Below is a small trained network, with its code and all its weights. Each question gives an input and a class and asks what happens when units are switched off, that is, made to give their printed mean instead of their output.

import numpy as np


def w(rows, s, z=0):
    codes = np.array(rows[::2]) - 128.0
    scale = np.full(codes.shape[1], s)
    scale[-1] = z or s
    return codes * scale


def f(y):
    return np.maximum(y, 0)


def log_softmax(a):
    a = a - a.max(-1, keepdims=True)
    return a - np.log(np.exp(a).sum(-1, keepdims=True))


def net(x, mask):
    res = np.array(x, float).reshape(1, 5) / 4 @ E
    y = f(res @ A[0][:, :-1].T + A[0][:, -1])
    res = res + np.where(mask, y, B[0][:, -1]) @ B[0][:, :-1]
    return log_softmax(res[-1] @ U[:, :-1].T + U[:, -1])


A, B = {}, {}
E = w([
[136,128,143,123],'x0',
[160,149,158,121],'x1',
[2,119,183,143],'x2',
[199,26,171,99],'x3',
[119,93,85,30],'x4',
],0.0079)
A[0] = w([
[65,79,218,82,126],'N1',
[91,160,133,170,91],'N2',
[190,112,146,212,233],'N3',
[100,165,129,164,172],'N4',
[155,93,108,206,187],'N5',
[187,71,80,28,59],'N6',
[135,94,200,127,193],'N7',
[88,151,116,50,167],'N8',
[81,100,158,61,127],'N9',
[144,254,37,94,161],'N10',
[19,178,158,237,134],'N11',
[157,66,106,125,59],'N12',
[181,174,122,156,253],'N13',
[210,27,170,83,200],'N14',
[88,189,195,136,68],'N15',
[75,175,173,222,75],'N16',
[125,189,100,69,49],'N17',
[137,72,103,72,45],'N18',
],0.0094,0.0041)
B[0] = w([
[38,133,196,213,188],'N1',
[209,221,153,163,168],'N2',
[3,163,130,187,211],'N3',
[176,242,214,80,185],'N4',
[57,209,155,156,178],'N5',
[248,87,89,78,195],'N6',
[75,153,71,224,182],'N7',
[76,26,97,225,179],'N8',
[123,135,94,164,169],'N9',
[10,76,130,157,221],'N10',
[192,156,207,29,254],'N11',
[201,204,121,54,153],'N12',
[39,179,50,208,209],'N13',
[159,101,75,149,239],'N14',
[182,65,140,34,172],'N15',
[238,140,146,14,203],'N16',
[107,87,26,130,149],'N17',
[212,213,133,156,157],'N18',
],0.0055,0.0082)
U = w([
[10,157,163,117,167],'0',
[73,68,84,170,211],'1',
[184,126,168,34,3],'2',
],0.012,0.0033)

Each question gives the input, the list of numbers given to net, and the class t.
The units are the neurons (one row each of A and B). Each row of codes is followed by its name. A weight is (code - 128) times the scale printed after its matrix; where a second scale follows, it is the last column's (A, B and U).
mask holds one flag per neuron, in row order. A switched-off neuron (its flag False) gives its mean, the last column of its row in B, instead of its output. The means were averaged over made-up inputs and are rounded, as every weight is.
A unit's drop is (log p(t) with every unit on - log p(t) with that unit switched off) / (log p(t) with every unit on - log p(t) with every unit switched off).
The circuit of an input: a set's keep is (log p(t) with only the set's units on - log p(t) with every unit switched off) / (log p(t) with every unit on - log p(t) with every unit switched off). Starting from the 12 units with the biggest drops (on a tie, the unit counted first), units are removed one at a time, each time the one whose removal leaves the highest keep (on an exact tie, the one counted first), for as long as the keep stays at least 0.8.
units of the circuit, in order: the units of the circuit, biggest drop first
most important unit: the unit with the biggest drop
top k neurons: the k neurons with the biggest drops, biggest first
drop of u: that unit's drop, to one decimal
input [5,5,7,0,-6], class 2: most important unit	N16
input [-1,8,-6,-2,6], class 1: top 2 neurons	[N11 N10]
input [1,-6,4,-7,-2], class 2: units of the circuit, in order	[N11 N16]
input [-3,-6,3,-8,-4], class 2: units of the circuit, in order	[N11 N16]
input [6,4,-6,-1,-7], class 0: units of the circuit, in order	[N3 N5]
input [1,8,-1,0,5], class 1: top 3 neurons	[N11 N16 N4]
input [1,-8,4,-2,-3], class 2: top 2 neurons	[N11 N16]
input [-3,-1,-8,0,8], class 1: top 2 neurons	[N11 N10]
input [7,1,6,0,-3], class 2: drop of N16	0.3
input [2,2,-7,3,-8], class 1: drop of N4	0.2
input [8,0,-5,-3,6], class 1: drop of N10	0.1
